Below is a small trained network, with its code and all its weights. Each question gives an input and a class and asks what happens when units are switched off, that is, made to give their printed mean instead of their output.

import numpy as np


def w(rows, s, z=0):
    codes = np.array(rows[::2]) - 128.0
    scale = np.full(codes.shape[1], s)
    scale[-1] = z or s
    return codes * scale


def norm(h):
    return h / np.sqrt((h * h).mean(-1, keepdims=True) + 1e-5)


def f(y):
    return np.maximum(y, 0)


def log_softmax(a):
    a = a - a.max(-1, keepdims=True)
    return a - np.log(np.exp(a).sum(-1, keepdims=True))


def net(x, mask):
    res = np.array(x, float).reshape(1, 3) / 4 @ E
    u = 0
    for l in range(3):
        y = f(norm(res) @ A[l][:, :-1].T + A[l][:, -1])
        res = res + np.where(mask[u : u + 6], y, B[l][:, -1]) @ B[l][:, :-1]
        u += 6
    return log_softmax(norm(res)[-1] @ U[:, :-1].T + U[:, -1])


A, B = {}, {}
E = w([
[233,107,21,222],'x0',
[120,204,46,79],'x1',
[93,216,229,253],'x2',
],0.0017)
A[0] = w([
[204,109,71,253,80],'0.n0',
[43,234,127,189,139],'0.n1',
[169,81,60,158,124],'0.n2',
[168,213,151,204,17],'0.n3',
[123,1,185,173,251],'0.n4',
[76,75,152,31,142],'0.n5',
],0.0042,0.0017)
B[0] = w([
[97,84,87,81,244],'0.n0',
[73,93,170,2,215],'0.n1',
[156,158,182,95,215],'0.n2',
[78,111,61,196,181],'0.n3',
[139,110,158,147,253],'0.n4',
[89,107,70,220,214],'0.n5',
],0.0062,0.003)
A[1] = w([
[92,207,14,117,2],'1.n0',
[187,188,72,125,95],'1.n1',
[234,2,220,157,115],'1.n2',
[187,107,95,111,146],'1.n3',
[122,98,64,164,107],'1.n4',
[9,162,114,226,119],'1.n5',
],0.0049,0.0021)
B[1] = w([
[93,128,3,163,177],'1.n0',
[180,219,179,162,151],'1.n1',
[51,132,112,33,253],'1.n2',
[122,142,186,76,189],'1.n3',
[100,152,168,156,189],'1.n4',
[201,114,91,49,220],'1.n5',
],0.0042,0.0034)
A[2] = w([
[77,63,79,103,216],'2.n0',
[170,2,117,154,193],'2.n1',
[172,238,136,82,1],'2.n2',
[107,190,211,108,197],'2.n3',
[132,138,244,161,150],'2.n4',
[28,25,159,160,144],'2.n5',
],0.0056,0.00097)
B[2] = w([
[109,109,135,171,253],'2.n0',
[85,207,244,89,182],'2.n1',
[179,147,148,129,145],'2.n2',
[204,38,149,92,158],'2.n3',
[145,78,1,213,145],'2.n4',
[194,201,106,186,238],'2.n5',
],0.0057,0.0056)
U = w([
[108,193,193,224,143],'0',
[114,90,188,34,192],'1',
[66,126,35,146,196],'2',
[251,180,75,79,4],'3',
[220,37,153,195,103],'4',
],0.013,0.0025)

Each question gives the input, the list of numbers given to net, and the class t.
The units are the neurons (one row each of A and B). Each row of codes is followed by its name. A weight is (code - 128) times the scale printed after its matrix; where a second scale follows, it is the last column's (A, B and U).
mask holds one flag per neuron, layer by layer. A switched-off neuron (its flag False) gives its mean, the last column of its row in B, instead of its output. The means were averaged over made-up inputs and are rounded, as every weight is.
A unit's drop is (log p(t) with every unit on - log p(t) with that unit switched off) / (log p(t) with every unit on - log p(t) with every unit switched off).
The circuit of an input: a set's keep is (log p(t) with only the set's units on - log p(t) with every unit switched off) / (log p(t) with every unit on - log p(t) with every unit switched off). Starting from the 12 units with the biggest drops (on a tie, the unit counted first), units are removed one at a time, each time the one whose removal leaves the highest keep (on an exact tie, the one counted first), for as long as the keep stays at least 0.8.
circuit, biggest first: the units of the circuit, biggest drop first
k most important neurons: the k neurons with the biggest drops, biggest first
top k neurons in layer l: the k neurons of layer l with the biggest drops, biggest first
input [-7,1,-3], class 2: circuit, biggest first : [0.n5]
input [0,-7,-1], class 0: top 2 neurons in layer 0 : [0.n1 0.n2]
input [1,5,4], class 2: 3 most important neurons : [0.n3 0.n2 2.n1]
input [0,-7,-2], class 0: circuit, biggest first : [2.n5 2.n1]
input [-7,-7,5], class 4: circuit, biggest first : [2.n4 2.n3]
input [4,1,3], class 2: top 2 neurons in layer 0 : [0.n4 0.n3]
input [-1,-6,8], class 4: circuit, biggest first : [2.n3 2.n4]
input [-1,-7,6], class 4: circuit, biggest first : [2.n3 2.n4]
input [2,-1,-5], class 1: circuit, biggest first : [2.n5 0.n2]
input [-1,5,-7], class 2: circuit, biggest first : [0.n5 1.n5]
input [-7,-8,1], class 4: top 2 neurons in layer 0 : [0.n0 0.n3]
input [-2,5,7], class 1: 2 most important neurons : [0.n1 2.n3]
input [0,-5,-1], class 0: 4 most important neurons : [2.n5 0.n1 0.n2 1.n3]
input [-2,6,6], class 1: circuit, biggest first : [0.n1]
input [8,0,0], class 1: 4 most important neurons : [2.n5 0.n0 0.n2 0.n5]
input [-5,-2,-2], class 0: 2 most important neurons : [0.n5 2.n1]
input [-1,0,2], class 4: top 3 neurons in layer 1 : [1.n2 1.n5 1.n0]
input [-1,6,3], class 1: 2 most important neurons : [0.n1 0.n5]
input [0,6,8], class 1: top 3 neurons in layer 0 : [0.n1 0.n5 0.n0]
input [3,6,4], class 2: most important neuron : [0.n3]
input [-5,0,7], class 4: top 2 neurons in layer 1 : [1.n2 1.n3]
input [-2,0,-8], class 0: 3 most important neurons : [0.n5 1.n2 2.n1]
